Rows lie near named flat spaces through zero. A row that begins with a name and a colon came from that space; any other row is followed by the name of its block's space that it lies nearest.
sq_qj: [ 12   6  17   9  21   3 -24 -14  13  24  -3  12 -14   0  -7 -23 -15  10
  -5  41 -14 -19 -14  17   8  20 -16  -6   5   5]
cd_tr: [  1  -5 -45  11  26   4 -31  20 -19   4  15  18   8  21 -10  14   4  46
  31  11  36  -7 -21  34  -1 -12 -19   4 -39   3]
cd_tr: [ 22   1  10   8 -12   1  -3 -24   1 -19   5  15  -3 -26  13  19 -11   6
 -17  -6 -34   5  13  15 -19 -15  21  17   1 -15]
cd_tr: [  0 -12  10   5  -6   6 -17  37  -8 -11   5   9  -4   0  -1   2  -1   3
 -22  -5  20 -19  16   2  -9   9   1   4   2  -8]
cd_tr: [-3 -5  1 -1 -1 -1 -4 12 -4 -2 -1 -3  3  4 -5 -7  3  2 -2 -4  8 -1  3 -5
 -2  1  0  3  1 -1]
qs_qg: [  0  -3  27   0  16  -6 -32  10  10  13  29 -11  -9   4  -4  -6  23   8
   2  20   7 -10  -4  16   2  18  17  -1  -2 -10]
sq_qj: [ 17 -18  10   9   5   0 -38  -3  26   8  -1  13  -6 -34 -11 -13   5  41
   9  -8 -28 -19   5  33  -7   4  24  24 -21   5]
sq_qj: [-24   5   0  -5  10 -13  21   7  15  -1   7 -22  -4   2   6 -14  13 -19
   5  22  23  -5  -7 -29   8   3   9 -11  -7   3]
dd_rq: [  9   7 -16  -2   5  12 -15 -40   8  21 -21  18  -2   5 -14   5 -11   7
  13 -11 -26   8 -16  27  20   7 -14  -5  -3  22]
qs_qg: [ -8   0  19 -14  -6  17   4  24  19  19   5  -6 -10 -15   3 -18  10  -6
 -12   2  27 -49 -10  -4  -5  21 -30 -44   3  10]
mr_qz: [ -5   3   5   7   7   3  24  29   2  12  -6  -1  -6   3  11 -13 -17  -7
   1  28  15 -23  -1 -17   2  11 -26 -14   7   5]
dd_rq: [  8   3 -12  10   0   6  36  24  -7   6   1   4   4  -7  24  16 -17   9
  19   9   3 -12   3  -1 -11 -10 -24  -6  -3  -1]
sq_qj: [  0  -5  25  -5 -15   0  11   8   4   9  -1 -14  -2   2   5  15   8 -22
   2 -27 -21  16  22  -2  13  18  20   7  23  -1]
dd_rq: [  4  15 -26  31  22   2  31  27 -20 -16   5  26  -8  10  31  14 -46   1
  -9  69  30 -26  -4 -11 -13 -13 -37  -6 -11 -11]
qs_qg: [ 17  -3  22 -25 -30   8 -13 -18 -10 -11  26 -14  13 -23  -2   8  33  14
 -12 -48 -10   7   0  14 -36 -22   7 -12   9 -22]
sq_qj: [-17  -5 -28   8  17 -19  23  19   8 -11  -5 -11   8 -11   2 -31  -1  20
  21  29  25 -10 -10 -32 -10 -24   0  11 -30   5]
dd_rq: [ -8  -4 -28   0  14 -16 -38 -39   6 -22  -4   6   4  -1 -26 -17  13  20
   0   1   1  19 -14   6   2 -20  31  25 -31   4]
mr_qz: [ -1  13  19  -4  -4  18   3   1  17   7  23   8 -22  -8  24  37   3 -28
 -19   7   9 -31   0  20   6  25  -3 -36   3  -1]
qs_qg: [  0  -5  24  -5  -7  -3 -17  -8  17  -7   4  -3  -8 -20  -5 -14  11  -4
 -22  -3  -8 -11   6  -1  -7   6  21   2   2  -4]
dd_rq: [  9 -13  -3   6  -9   7 -25  31 -21 -14  28  10   3   9   9  56  16  13
   5 -35   7  10  24  38  -6  -1  26  20  -9 -18]
mr_qz: [  3 -11  23  20   0   6   5  53  -6  11 -22  14 -11  12   5  -8 -33 -13
 -17  15  -2 -19  29  -9  12  33 -15  12  27   3]
qs_qg: [ 12   2  -2  -7  -8  10  33  18 -19  22  -5 -10  17   2   6 -10  -7  16
  24  -8   1  -3  -9  -8 -16 -12 -48 -19  16  -1]
sq_qj: [  0   3 -11  14  34  -1 -25   7   7  18  17  10 -10  10  -1   1   1  24
  20  42  17 -19 -19  27   9  10  -7  -3 -25   4]
qs_qg: [ -3   4  10   2  26  -1 -24  17  -3  27  29  -9  -6  28  -3   6  18   7
  19  29  21  -6 -15  21  15  22  -6 -12  -2  -4]
qs_qg: [  5   6 -36   8  -7  19   4   5 -40 -15 -26  34   8  29  -5  16 -38  -5
 -20  -6  18   6  -1   0   0 -10 -47  -6   9   4]
mr_qz: [ -3  11  -1  -4   2   5 -26 -27  -5 -25  -3  17  -8   1 -14 -25 -10 -10
 -53  27  23 -17 -17 -10 -13  -6 -16 -19   0  -5]
mr_qz: [  2  -1  25 -15  -2  13   2  34   6  30  28 -18  -1  -6   8  -2  25  11
  13  -3  23 -34 -10  11 -12  15 -27 -38   4  -4]
mr_qz: [  3   2 -11  18   1   9 -28   9 -40 -19  -4  32  -5  52  -3  50 -24 -26
 -27  -5   6  30  22  22  24  17   6  22  18  -9]
cd_tr: [-15   0   0   5  -8  10  40  49   1  14   0  -3  -8  17  28  47  -7 -36
  15 -14  14  -7  24  -4  27  29  -3 -11  10  10]
dd_rq: [ 26   7  37   5   9   3 -40 -17 -18  13  17   7  -6  20  -8  -2  -5   6
 -18  24 -22  11  -3  27  -3  15  -7   3  29 -21]
mr_qz: [  7  -6  50  -5  -2  16  -7  40  32  39  31  -9 -21 -24  20  15  21   1
   7   0  -1 -51   8  30   1  42   1 -29   5   0]
cd_tr: [  1   0   9  10  -4   5  18  36  -4 -10  12   5  -7  -7  23  15 -10  -7
 -14  15  17 -24  14  -7 -13   2  -6  -6   2 -12]
cd_tr: [  9  -3  33 -26 -15  -1 -15 -26  10   9   5 -24   8 -22 -18 -38  28  11
  -8 -23 -18   1 -11  -5 -19  -5   1 -13  15  -5]
mr_qz: [ -5   3 -17   6  -3  -3  10 -20  13 -20 -14  12  -5 -16   5   5 -13 -10
 -11   1  -8   0   4  -9   1 -11  15   9 -14   7]
sq_qj: [ -7   8  28   4  22  -8  -6  -6  31  35  21 -15 -21  11  11  23  17 -23
  25  23 -19   4   1  21  40  42  34  -1   3   7]
sq_qj: [  4 -10 -12  -6 -10   1 -14  -5  -3 -20 -13   8  10 -22 -17 -35  -1  27
 -17 -13   8 -13  -7 -10 -28 -25 -11   3 -12   0]
mr_qz: [-12   8 -67  12  11 -22  49 -18 -28 -15 -22  -7  27  30   4  18 -16   2
  52  -2  -5  63  -5 -25  14 -43   4  34 -16   7]
cd_tr: [  9   4   6  -4  -2   0  -4 -22   5   2   5  -2   1 -12   0  -2   5   6
   1  -2 -15   3  -6   8  -7  -7   4  -2   0  -3]
cd_tr: [  5  26  -9 -11 -15   7  82 -37  14  12  -6 -14   5 -27  37  17 -13 -22
  24   0 -27   3 -15 -21  -8 -23 -26 -34   7   8]
mr_qz: [ -8  30 -24  12  21   1   2 -38  -5 -13  21  19 -18  31  22  61 -12 -38
  -8  38   9  17 -12  19  27   5  12 -11 -11  -3]
sq_qj: [ -5  -2   2  -9  -3   5 -20   6  -5   3  17  -4   0  13  -5  20  22  -3
   2 -21  14   4   0  17   7   9   8  -8  -2  -2]
mr_qz: [  3  -2 -19 -11  -4  -3 -67 -49 -22 -40   6  16  10   9 -38 -11  18  20
 -37 -21  12  24 -16  16 -18 -29  17  13 -15 -13]
qs_qg: [ 23   0   1  11  -2  14 -30   7 -14 -16  31  27  -6 -10  15  43  -2  22
 -16  -1   5 -17   6  44 -24  -8   3   1 -14 -22]
sq_qj: [-10  11  14  14  21   1   5  20  26  14  36   1 -28   4  34  50   7 -26
  11  36  11 -24   6  23  25  34  26 -12 -14  -1]
dd_rq: [-15   3 -21  -8   1   0   6 -28  20   5 -27   2  -1  -6 -14 -18  -3  -8
   5  -8  -3   1 -14 -11  18   1  -3  -7 -12  26]
sq_qj: [ 11  -2  17  28  15   2   7  28  27  17  19  15 -25 -16  37  49 -13  -2
  20  25 -24 -23  24  35  17  30  30  16 -12  -1]
qs_qg: [ -7 -25  25  -8  -4 -33 -48   1 -15 -31  10 -29  16   9 -37 -40  38  13
 -17 -21  -3  44  19 -20 -12 -13  61  52   8 -25]
dd_rq: [  6  16  19 -16  -5  11   5 -31  17  18  13  -8  -8 -13   8   4  11 -12
  -2   1 -11 -11 -18  11  -1   8 -12 -35   9   2]
qs_qg: [  1  10 -25  15  15   6  21   3  -3  12  -8  15  -4  13  15  22 -25  -2
  20  22   0  -2  -6   9  16   3 -20  -3  -8  11]
dd_rq: [ 10   0  14  -5  -2   3 -56 -13 -11 -19  52   6  -6   7   0  48  36   7
 -16 -17   7  11   4  48 -10   0  40   5 -11 -28]
cd_tr: [ -1  -7  20 -12 -14  -3 -23 -21   4 -16 -22   0   1 -12 -28 -50  -1  -5
 -43  -9  -7  -1   1 -23 -11  -1   2   3  16   0]
qs_qg: [ -5  -1 -12  -1  -9   0  13  -7  23 -16  12   2  -6 -31  20  32  12  -2
   7 -19  -2 -10   7   9  -5 -11  32   1 -28   3]
dd_rq: [-14  -2 -34   0 -18  11  64  31  22 -10 -10   3   0 -41  34  21  -9  -4
  16 -20  21 -38   6 -20 -13 -18 -14 -21 -30  18]
cd_tr: [  2  22   8  11  17 -13  26 -37  17   4   8  -4 -14  -2  23  14 -13 -25
   6  45 -28  13  -5  -6  14   2  18   2   3  -3]
dd_rq: [ 29  12  11  25  17   7   1  10 -26  10   5  23  -5  14  15   4 -40  14
  -8  53 -10 -10  -2  14 -13   1 -39   1  19 -18]
[-10   3  33 -14   5 -18 -14 -13   2   0  14 -31   0  12 -16 -36  25 -16
 -16  17   5  15  -7 -24   1   7  17  -3  20 -13] : dd_rq
[  7  -8  -6   4 -12   2  -3  12 -31   1  -4   2  13  32  -3  42   0  -5
  17 -43 -17  45  24  17  16   3  13  27  18  -6] : mr_qz
[-12  11 -21  18  19   1  25  35  -4 -13  16  12 -11   4  28  12 -19  -5
  -7  55  49 -37  -7 -14  -9  -5 -23 -19 -21  -6] : sq_qj
[ -1  -6  29 -22  -9   4 -32   7   7   1  40 -19  -1 -11  -5   2  47   8
  -9 -21  19 -15  -5  17 -17   5  16 -20  -4 -15] : qs_qg
[  9   0  14 -10  -9  13 -22  -1 -21   7  -6   5   4  18 -17 -11  -2  -1
 -21 -13   4   2  -4   6  -3   9 -28 -14  25  -3] : sq_qj
[  2   1 -14 -33 -25   9 -52 -74   7 -26  10   4   8 -19 -29  14  43   8
 -20 -68  -9  23 -18  31 -12 -25  31  -9 -20   1] : sq_qj
[ -2  11  10 -10  -2   7 -13 -22   2   4  11   0  -8  11  -2  14  10 -21
 -13  -3   2   4  -8  11  10  13   2 -19   9  -1] : sq_qj
[-15  -6  18  17  27 -11 -35  13  38  -1  16   8 -30  -9   2  -2   7  -8
 -14  43  11 -32   7  12  21  34  44  12 -23   4] : qs_qg
[  1  -3  11  -2  -9 -11 -45 -48   2 -38  -3  10  -6  -2 -20   1   7 -17
 -45 -16 -23  31  14   4   3  -4  54  31   4 -11] : qs_qg
[ -7   4 -18   0  13  -2 -19   0 -18   0  20   0   4  33  -5  28  16   1
  15   0  20  20  -8  19  13   1   7   2 -10  -5] : qs_qg
[ 14  -9  26  -6 -18  11 -10   3   7  11  -9   3  -2 -16  -4  -4   0   4
  -8 -29 -25  -7  13  12  -4  13   0   1  17   2] : dd_rq
[  1  -7  -9  12   8   3 -63 -19  -3 -27 -22  40 -12   6 -32 -22 -21   7
 -52  13   7  -9   0  12   3   7   7  20  -9   4] : cd_tr
[ -9  -4  25   0  22 -19 -58  -9 -17   2  -1 -10  -2  49 -42 -40  11  -9
 -22  26   6  32  -3  -8  23  24  17  23  25  -8] : qs_qg
[ -9 -10 -57  13  -7   1  11  22 -27 -31 -16  21  15  16   2  37 -14   7
  12 -31  19  22  16   0   3 -25   5  28 -24   5] : mr_qz
[ -8 -14 -32  15   8 -12   9  19 -10  -4 -34   6  13  12 -14 -20 -20  16
  20  -3  -1  17   9 -18  10 -10  -2  34  -9  14] : dd_rq
[  1  -9 -38  20  -7  -8  32  19 -24 -19 -17   9  16  12  14  41 -20   3
  29 -26 -15  39  28  -4   7 -22  19  44  -8  -1] : cd_tr
[ -9  -1 -19  -1   9   0  -2  23 -20  -3   6  -2   9  21  -6  -7   4  10
   6  10  37  -4 -11  -8  -5  -8 -23  -9  -8  -2] : sq_qj
[ 43  -4  43  15 -10  12 -15  19 -13  -3  21  19  -6 -27  19   6 -19  28
 -27  16 -25 -27  17  27 -42  -2 -12   6  19 -32] : dd_rq
[  2  -7  -8  -7 -19   4 -26 -44   2 -14 -43  17   3  -2 -32 -17 -11  -8
 -26 -42 -31  25   6  -1  13  -1  12  19  10  17] : cd_tr
[ -1  -9  42 -17 -14  11 -35  11   9  15  13  -9  -9   3 -13   1  27 -14
 -20 -29   1 -10  10  17   8  34  12 -14  20  -2] : sq_qj
[ -1  12 -20 -11   1  26 -12  14 -37  15  10  11   7  45  -7  22   1  -3
  -2  -6  45  -6 -23  20   5   8 -60 -43  10   2] : qs_qg
[  2   2  -9  -4   0  -1 -29 -25  -9 -14  10   7   3   9 -11  14  12   4
  -8 -12   0  18  -5  17  -1  -9  16   8  -8  -7] : mr_qz
[  3 -24  -9   0 -15  -3 -13   0  13  -8 -31   6   9 -28 -20 -24   0  25
   5 -42 -23   3  15  -1  -5 -10  20  31 -12  14] : dd_rq

Rows lie near named flat spaces through zero. A row that begins with a name and a colon came from that space; any other row is followed by the name of its block's space that it lies nearest.
tg_bt: [ -4  -7  -5  -1   3  -2  12   2   1   4   4   4   9  11 -26 -21   9 -17
   6 -18  -1  -1   2  -4  -4   1   0  -2  -7  -2]
pn_hn: [ 19   8   6  -5  -4  17  11  -3 -19 -14 -16  13 -21 -11  34  36  13  15
 -28  25   4   4  11 -15   4  19   6  -1  10   7]
nt_gg: [  4 -34 -20  -3 -42  -4  -9 -26  -2   1  24  39  29   2   9 -43  28 -36
 -27 -41  29 -33 -10   2  -9  -4  -7 -20  22 -22]
pn_hn: [ 13  29  -1 -15   5   3 -25   2   2  19   8 -30 -23   3 -14   3  -6  37
  16  15  -1  19  39  -3   2  -1   0  15  -2   8]
th_rn: [ -3 -10  -2  12  20  -3 -16   0   8 -15 -14   5  -1  -2 -10  19  -7 -14
  21 -12 -24 -15 -23  32 -14 -15  20  -2  -2  -6]
pn_hn: [  4  22   5 -11 -17  -7 -21 -18  13  12   4  -8  -6   5  15   6 -16  21
  -4  17  19  15  16  -9 -12   6   5  11  24   0]
tg_bt: [ -3  18   0   8   5  -2  -2   9   1  11   3 -23   3  -7   3  -8 -12  27
  -5  24  -2  12  -1   4   4  -1  -9   2 -20  14]
tg_bt: [  6   6   4 -26  -5  20  15  37 -43   2  12 -11 -32 -11  50  28  15  17
  -4  16  18  -7  25 -33  49  14 -29   1  18   1]
nt_gg: [-32   6  32  24  31  -2  49  26   3  11   6 -19  -9 -16 -30 -22 -18   6
   9  28   0  29 -16 -13  12   6 -12   5 -19   7]
th_rn: [  5  11 -19  -6  -7  -5 -15  -1   3  15   8 -12  15  15 -11 -21   2   5
   2  -9   2  -2   9   5  -8  -2  -2   0 -11   6]
pf_sz: [  4 -29   8  13 -32 -10 -59 -46  24 -24   0  34   2 -29  53  26 -17  -6
 -11  -5   9 -30 -36  41 -19 -26  15  -7  48 -30]
pf_sz: [  6  -8   9   9  36  16   3  17 -13 -10  -4  -1 -37 -16 -32  18  12  -1
  25  -3 -25  -4   6  16   4  -7  13   1  -6  -5]
tg_bt: [ 25  16 -26 -20 -16  14  16   3 -25   7  -2   5   7  19   8  -7  33   6
 -34   1  11   1  31 -27   1  26  -4  -6 -12  17]
pn_hn: [  7  29  -8 -16 -13  -4 -19  -6   4  27  17 -21  -4  13  -9 -19  -4  25
   1  10  20  15  32 -12  -9   7  -2   9   8   5]
nt_gg: [-14   1   8  10  14   3  24  18  -9  18  22 -10  -8  -9 -31 -35   6   0
   5   5  10   8   2  -7   6   3 -11  -3  -8  -1]
nt_gg: [ 12  -1 -22 -17 -12  -3  -1  -8   4   8   0   0  22  29 -24 -22  16 -10
   0 -29  -4   2  25 -12  -1   2  -4   1 -19   6]
th_rn: [-19 -26  32  29  23  -1   5  -7  14 -18  -3  18 -21 -31 -17  10 -13 -17
  17   1 -11  -3 -33  24  -9 -15  15  -2  17 -21]
pn_hn: [ 23  -5 -51 -20 -25   3   1  -8 -14  10   6  17  41  39 -22 -42  44 -27
 -22 -47   5 -22  20  -8 -14  10  -1 -15 -22   8]
th_rn: [ -3  18  16  11 -13  -4  -5 -14  14  19  16 -16  -3 -20   4 -25 -16  39
 -21  38  20  27   7  -5  -2   2 -12   5  -2   6]
pf_sz: [  7  10   0  -4  -2   3   6   2  -4  -7 -16  -4   2   2  24  22  -3  13
 -14  17  -4   8   3 -10   7   8  -2   3  -8  13]
tg_bt: [ -8   9  16  10   2  -2  -8 -10   5  -2   0   8 -18 -14  16  16 -15   4
  -2  22  14   1 -16   8 -21   5  18   1  34 -10]
pf_sz: [  4   1 -21 -16  19  11   0  37 -29   5   9 -12 -12  13 -14   4  20 -12
  28 -24 -11 -23  13   3  16  -2  -4  -3  -5   0]
pf_sz: [ 29   3 -10 -27 -20   4 -32 -17  -2 -29 -34  12  -5  12  63  73  -2   8
  -8   0 -11 -11  14  -4   7   2  11   7  20   3]
pf_sz: [-10  -5  20  10  -9  -7  13 -16  15  -5  -5   9   6  -9  12   0 -15   1
 -15  15   9  15 -13  -9  -2   3  -3   2   6  -2]
tg_bt: [-14  -8   4   6   2  -9   2  -6   9 -12 -10  16   9   7   8  13 -12 -27
   8  -9   0 -11 -29   8 -17  -1  15  -2  19 -10]
nt_gg: [ -6  14   2   6  11  -8   6   5   9 -14 -31 -10  15   9  24  34 -24   6
  -1  19 -20   8 -22   5  -3   2   7   5 -18  17]
pn_hn: [ -9 -30  23   2   4   1  14   5   4 -13   0   4  -9 -16   0   7  -5  -9
  13 -10 -10   4  -1  -9  34 -13 -20   4  -3 -11]
nt_gg: [ -4  -8   5   2  -8  -9   3 -14  17 -10 -14   7  18   5   7   5 -12  -7
  -5  -3  -6   7 -10  -3   0  -3  -1   3  -6   1]
pf_sz: [  2 -21  18  22  -6   3  15 -14   7 -32 -28  20  10 -28  42  29  -7   6
 -35  23 -14   4 -31   6  11  -3  -5  -7 -15   6]
th_rn: [  3   5 -19 -13 -24   1   0   6 -19   1   3   7  17  10  48   5   9  -6
 -24   1  21 -20  -8 -10   4  12  -9 -10  13   3]
nt_gg: [  7  -6 -29  -2 -13 -12 -19  -6   9 -21 -30   4  46  21  37  25  -8 -12
  -9 -16 -23 -22 -28  20  -3 -11   2  -6 -24  13]
tg_bt: [ 10 -23 -16  -3  -9  -9 -25 -26  18 -24 -22  25  24  18   0  18   2 -31
   7 -38 -21 -22 -15  23 -20 -14  21  -3   2  -9]
pf_sz: [-33 -31  26  15  20  -6  33   8   8  12  30  11 -11  -8 -69 -52   3 -41
  34 -32   9   3  -9  -5   1  -8  -5  -1  13 -28]
pf_sz: [-23   0  -7  -5 -18 -11  -8  17 -10  12  24  -4  14   1  41 -11 -12 -12
   4  -3  31 -25 -26   0   9  -3 -16  -8  30 -12]
th_rn: [  0  13  29  39  41   9 -12   4   9  -3  -5 -23 -39 -48 -23  14 -19  47
   7  50 -28  22 -12  39  -8 -15  14   5 -22   8]
th_rn: [-15  21   2 -14 -17  -6  -1   9  -8  24  25 -11  -4   6  25 -13 -11   5
   0  14  41   0   4 -20   0  13 -10   2  37  -6]
pn_hn: [ -6  -9   3  -5 -14  -5   4  -6   6   7  13   3   9   2  -4 -22   1  -7
  -2 -11  13   3   6 -12   8  -2 -13   0   4  -6]
nt_gg: [ 32 -32 -38 -31 -37   2 -25 -25  -5 -28 -21  38  31  31  31  24  31 -37
 -13 -58 -11 -38  12  -2   4  -5   3  -9   5  -8]
pn_hn: [ 25  15 -28  -9 -11  13   0  -2 -20  17  12   1   3  10 -17 -30  35  11
 -26  -3  11  -3  29  -7 -12  16   2  -9 -14  12]
tg_bt: [ 16  -2 -21  -1 -13  -6 -32 -29  13 -18 -23  21  19  15  17  25   0 -14
  -8 -15 -11 -20 -15  25 -33  -4  29  -5   9  -1]
nt_gg: [ -4 -13  -6   3 -10   3  11   2 -13  -4   7  20   9  -3  16  -9  14 -21
 -16  -9  15 -20 -18  -1  -3   6  -1 -13  14  -8]
pn_hn: [ 16  31   6 -16  25  21   4  33 -27  12   2 -36 -46  -8  -5  25   7  44
  14  30 -10  21  46 -18  28  10  -9  13 -13  17]
nt_gg: [  8   7 -20  -9  -1  10   4  13 -25   8  11   5  -3   9   0  -9  24  -9
  -7  -9  12 -17   8  -4  -6  12   4  -9   8   0]
pn_hn: [-21 -16  11  17 -14 -11   5 -11  16  23  37   2  14 -16 -29 -67  -3  -6
  -5  -7  26   5 -10   2  -3 -10 -18  -6   3 -14]
th_rn: [-14   2  15  -5   1  -4   2   5  -1 -10  -7   7 -13   0  33  35 -18 -11
  11   8  11  -6 -16  -7   0   5   7   4  38 -11]
pf_sz: [ 21  14   4 -13   0   9  21  -4  -2 -20 -41  -1   0  12  24  46   1  19
 -22  22 -21  26  22 -28  14  18   1  10 -25  25]
tg_bt: [  2   5  12  13  -1  -3   2 -14  16   0  -8  -7   5 -11  -5  -5 -11  23
 -15  22  -7  23   1   1  -1  -2  -3   5 -21  11]
th_rn: [ -8   6   6  -5   7   2   4  14 -11  -1   1  -2 -15   0  15  19  -5  -5
  12   6   8  -6  -5  -5   3   6   3   2  22  -5]
tg_bt: [-21 -28   0   5   7 -16  -5  -3  16 -18 -10  19  17  14  -7  10 -13 -50
  33 -39 -12 -25 -37  20 -13 -17  15  -3  18 -20]
th_rn: [  8 -20 -24 -22 -35   1  19  -3 -18  -9  -3  29  33  23  36  -5  27 -34
 -29 -31  17 -24   1 -27  14  13 -15 -13   6  -2]
[  5  50 -27   0  11   4  -6  17 -18  28   9 -23  -1  17  -8 -14   6  21
  -9  25  14  -1   5   8 -34  21  18  -4  -4  20] : pn_hn
[  9   9 -28 -12 -12  -7 -15  -4   5  19  11 -12  25  26 -26 -35   9   0
   3 -23   1  -2  19   1  -8  -3  -5   0 -20   8] : th_rn
[-18   0  33  18 -11 -19 -31 -34  41   7  13  -4  -8 -24   2  -8 -41  18
   9  22  16  19 -15  16 -17 -17   5  11  30 -18] : pn_hn
[ 14 -19  -9  16 -17   6   1 -28   0 -11  -2  35  13 -12   1 -16  24 -12
 -38  -7   4 -13 -14  13 -22   3  11 -17  -1  -4] : pn_hn
[ -2   6 -11  -1   3  -2 -12   4  -3   7   8  -2   0   7  -6  -6   1  -7
  10  -8   4 -13  -6  12 -14  -2  10  -3  10  -4] : tg_bt
[-17  -2  14  -3  -8  -9  11   0   6  -3  -2   3   4   2  24  10 -18  -9
   2   6  13   3 -14 -14   6   4  -6   4  20  -6] : pn_hn
[  3 -30 -12  -8 -11   4  16  11 -15 -25 -16  18  24   5  36  19  15 -27
 -11 -24 -12 -25 -16  -7  30  -4 -18 -11 -13   1] : pf_sz
[ -1  13 -28 -16  -9 -18 -34  -6  14   8  -3 -10  27  36  -1   0 -13 -13
  22 -25  -2 -15  -4  14 -22  -8  13   4   6   0] : th_rn
[-24   2   9  15  14  -8   2   3  11  32  40  -9  -9  -6 -65 -63  -3  -9
  25 -10  19   6  -2  10 -21  -6   3   0  11 -16] : pf_sz
[-22   4  35  19  15   0  15  -6   8  18  28   5 -36 -24 -40 -29  -8   0
  11  18  27  18  -2  -3 -22   7  13   4  36 -21] : tg_bt
[  8 -18  12  -4  25  19  30  21 -24 -32 -28  16 -27  -7  10  52  16 -17
   8  -4 -26  -6   1 -11  23   7   6   0  -2   0] : th_rn
[  5  34 -11   0  -6   5  30   6 -14  16  -3  -7  12  12   8 -16  10  18
 -39  32  18  17   7 -23 -13  31   0  -5 -16  25] : tg_bt
[ 23   9 -21 -12   2   3 -51  -1   2   6   4 -23  -8   3 -10   8   2  25
  21 -11 -20  -8  27  25   4 -20   1   6 -14   4] : nt_gg
[  3 -16  18   9  -1   0  11 -26  20  -2   0  15  -4  -8 -39 -22   5  -4
  -5  -7  -4  21  13  -7  -8  -1   4   4  -6  -7] : tg_bt
[-18  -3   0  10   5 -11  23  -6  11  -1  -6  15  21  17 -20 -16  -4 -32
   0 -12   4  -1 -25  -1 -26   8  15  -4   4  -3] : tg_bt
[ -5  13  -5   3  12   3  47  23 -11  13  -2 -17  18  13 -24 -29  10   5
 -14  10  -5  21   9 -25  14  16 -18  -2 -46  25] : pf_sz
[  4 -17 -18  -6 -55 -23 -15 -55  35   0  -1  31  60  26   8 -38   0 -25
 -33 -32  21  -3  -7  -6 -27  -1   0  -6   6  -6] : nt_gg
[  5  -1   0  19 -17  16  29  -5 -23  24  38  16  -4 -29 -14 -67  36  12
 -54  21  40   3   6 -12  -8  20 -13 -21  -2   0] : pn_hn
[  0 -14   2 -11  21  16  43  32 -27  -3   1   3 -16   6 -27  -1  27 -21
  14 -20 -10  -1  19 -26  28  10 -11  -1 -13   0] : nt_gg
[ 14  43   5  -7  -8  -2 -39 -22  14  18   4 -20 -23  -3  10  13 -19  47
  -4  39  16  23  25   3 -27   8  18  14  24   6] : pn_hn
[-17 -28  42  18 -18 -18  10 -53  47  -8   0  33   5 -14 -23 -22 -20 -19
  -8  -4  14  27 -12  -9 -21  -5   8   7  26 -24] : pf_sz
[ 21 -40 -20   6  36  25  28  24 -28 -24 -14  20  -5   1 -58  -4  53 -36
  12 -49 -50 -24   8  15  16  -9   4 -15 -50   2] : th_rn
[ 13   2 -20 -19 -32  -1   1 -24  -2  17  17  21  15  25 -18 -40  27 -18
 -21 -26  31  -3  28 -23 -22  18   5  -5  18  -7] : nt_gg
[-18 -13  28   7   1   4  30  14  -7   4  17  -1 -14 -24   5 -14  -3   2
  -3  13  15  11  -2 -21  30   1 -25   0   6  -8] : pn_hn
